Here is a tiny trained network, its code and every weight. The questions are about switching its units off for an input and a target symbol, where a switched-off unit gives its printed mean instead of its output.

import numpy as np


def w(rows, s, z=0):
    codes = np.array(rows[::2]) - 128.0
    scale = np.full(codes.shape[1], s)
    scale[-1] = z or s
    return codes * scale


def f(y):
    return y / 2 * (1 + np.tanh(0.7978845608 * (y + 0.044715 * y**3)))


def softmax(a):
    e = np.exp(a - a.max(-1, keepdims=True))
    return e / e.sum(-1, keepdims=True)


def log_softmax(a):
    a = a - a.max(-1, keepdims=True)
    return a - np.log(np.exp(a).sum(-1, keepdims=True))


def net(x, mask):
    ids = ['γδζηλξπστφψω'.index(c) for c in x.split()]
    T = len(ids)
    res = E[ids] + P[:T]
    r = res
    for j in range(2):
        rows = slice(2 * j, 2 * j + 2)
        q, k, v = (r @ M[0][rows].T for M in (Q, K, V))
        z = softmax(np.where(np.tri(T) > 0, q @ k.T / 2**0.5, -1e9)) @ v
        o = O[0][rows]
        res = res + np.where(mask[j], z, o[:, -1]) @ o[:, :-1]
    y = f(res @ A[0][:, :-1].T + A[0][:, -1])
    res = res + np.where(mask[2:6], y, B[0][:, -1]) @ B[0][:, :-1]
    return log_softmax(res[-1] @ U[:, :-1].T + U[:, -1])


Q, K, V, O, A, B = {}, {}, {}, {}, {}, {}
E = w([
[170,128,165,34,95,57,94],'γ',
[246,88,141,88,52,94,114],'δ',
[193,78,128,204,75,91,65],'ζ',
[183,154,80,69,152,86,77],'η',
[199,92,78,165,148,96,80],'λ',
[69,203,249,153,146,213,100],'ξ',
[222,169,125,87,98,132,72],'π',
[49,51,220,159,226,143,145],'σ',
[126,136,134,103,166,42,84],'τ',
[119,87,142,101,206,213,153],'φ',
[130,116,163,161,112,39,79],'ψ',
[189,146,97,128,137,76,88],'ω',
],0.011)
P = w([
[119,98,133,81,131,131,7],'0',
[160,188,86,178,168,98,61],'1',
[110,70,117,77,89,128,90],'2',
[187,193,126,192,182,110,80],'3',
[124,75,140,89,82,133,126],'4',
[200,192,149,198,195,122,103],'5',
[131,85,157,93,81,145,151],'6',
[204,197,170,212,204,140,109],'7',
[133,86,174,99,81,150,171],'8',
[204,198,184,220,211,153,118],'9',
],0.011)
Q[0] = w([
[212,172,132,195,202,98,86],'h1',
[101,39,92,51,82,104,183],'h1',
[104,103,89,205,70,132,173],'h2',
[222,216,183,248,201,101,47],'h2',
],0.012)
K[0] = w([
[123,105,157,143,147,179,247],'h1',
[165,104,68,93,88,17,89],'h1',
[111,66,94,204,73,103,7],'h2',
[95,126,171,169,166,219,237],'h2',
],0.012)
V[0] = w([
[133,239,135,83,73,174,116],'h1',
[244,140,111,93,60,76,118],'h1',
[184,83,40,123,151,203,135],'h2',
[108,172,122,47,172,172,137],'h2',
],0.011)
O[0] = w([
[181,236,167,46,77,147,141,132],'h1',
[102,148,101,94,138,207,110,252],'h1',
[246,69,66,138,156,145,144,43],'h2',
[164,100,181,67,215,128,102,102],'h2',
],0.011,0.0035)
A[0] = w([
[236,173,32,180,143,157,143,142],'n1',
[127,106,154,58,94,194,80,253],'n2',
[112,208,86,254,122,104,146,160],'n3',
[102,182,154,189,204,186,56,140],'n4',
],0.0084,0.0066)
B[0] = w([
[97,177,176,153,192,199,176,176],'n1',
[118,85,139,185,92,140,106,246],'n2',
[67,124,171,32,122,100,212,179],'n3',
[176,112,7,120,109,78,73,190],'n4',
],0.012)
U = w([
[189,27,53,233,68,107,34,207],'γ',
[72,123,199,173,92,199,148,209],'δ',
[34,140,243,57,75,209,216,107],'ζ',
[127,155,48,126,187,130,82,54],'η',
[61,144,149,79,196,175,163,74],'λ',
[209,208,154,79,77,78,149,158],'ξ',
[150,204,113,186,124,161,107,2],'π',
[123,59,147,120,144,59,184,112],'σ',
[151,107,10,50,147,91,114,88],'τ',
[212,99,166,180,200,125,148,103],'φ',
[94,128,56,2,91,119,167,85],'ψ',
[101,171,93,35,167,163,133,103],'ω',
],0.0078,0.0061)

Each question gives the input, a string of symbols that net reads in full, and the target symbol t.
The units are the heads (2 rows each of Q, K, V and O) and the neurons (one row each of A and B). Each row of codes is followed by its name. A weight is (code - 128) times the scale printed after its matrix; where a second scale follows, it is the last column's (O, A, B and U).
mask holds one flag per unit, heads first, then neurons. A switched-off unit (its flag False) gives its mean, the last column of its rows in O or B, instead of its output. The means were averaged over made-up inputs and are rounded, as every weight is.
A unit's drop is (log p(t) with every unit on - log p(t) with that unit switched off) / (log p(t) with every unit on - log p(t) with every unit switched off).
The circuit of an input: a set's keep is (log p(t) with only the set's units on - log p(t) with every unit switched off) / (log p(t) with every unit on - log p(t) with every unit switched off). Starting from all 6 units, units are removed one at a time, each time the one whose removal leaves the highest keep (on an exact tie, the one counted first), for as long as the keep stays at least 0.8.
circuit, biggest first: the units of the circuit, biggest drop first
unit that matters most: the unit with the biggest drop
top k neurons: the k neurons with the biggest drops, biggest first
which heads matter: for each layer, one digit per head in row order, 1 if its drop is at least 0.15 and else 0, layers parted by /
input λ η η ω ζ ξ λ, target δ: circuit, biggest first	[h2, n4, n1]
input γ λ η, target γ: top 2 neurons	[n2, n3]
input ξ σ ω ψ, target σ: top neuron	[n3]
input φ γ γ γ γ ψ ψ τ ζ τ, target φ: top 2 neurons	[n2, n1]
input τ φ π ω, target φ: circuit, biggest first	[h2, n1]
input λ λ σ λ δ λ, target σ: circuit, biggest first	[h1, n3]
input γ τ ξ ζ, target ξ: circuit, biggest first	[h1, n2]
input η ω λ ζ γ, target γ: which heads matter	01
input λ ξ ξ ζ τ ξ ψ λ σ, target γ: which heads matter	10
input ψ λ ζ ψ λ ψ, target ψ: circuit, biggest first	[n3, h2, n4, h1]
input ζ γ σ η η τ δ η ω ψ, target σ: circuit, biggest first	[n3, h1]
input γ ζ π φ, target φ: circuit, biggest first	[h2, n1, h1]
input ζ λ ψ λ, target λ: top 3 neurons	[n1, n3, n2]
input τ ζ η δ, target δ: circuit, biggest first	[n1, h1, n2]
input φ σ ω ξ λ σ λ π λ τ, target σ: unit that matters most	h1
input γ σ ψ λ π ω γ, target δ: circuit, biggest first	[n4, n2, n3]
input σ ψ ξ ω τ, target γ: which heads matter	10
input η λ τ π γ γ γ ω π ψ, target ψ: which heads matter	01
input φ ζ γ ω ζ ξ ξ φ, target φ: circuit, biggest first	[h1, h2]
input π ξ π τ δ π σ γ, target σ: unit that matters most	h1
input γ π ξ, target γ: circuit, biggest first	[n4, n3]
input ψ λ λ λ η φ ξ γ, target ξ: top 2 neurons	[n2, n1]
input ζ ζ ζ π, target π: which heads matter	11
input ζ η η ζ γ γ, target γ: which heads matter	10
input π φ ξ, target γ: which heads matter	00
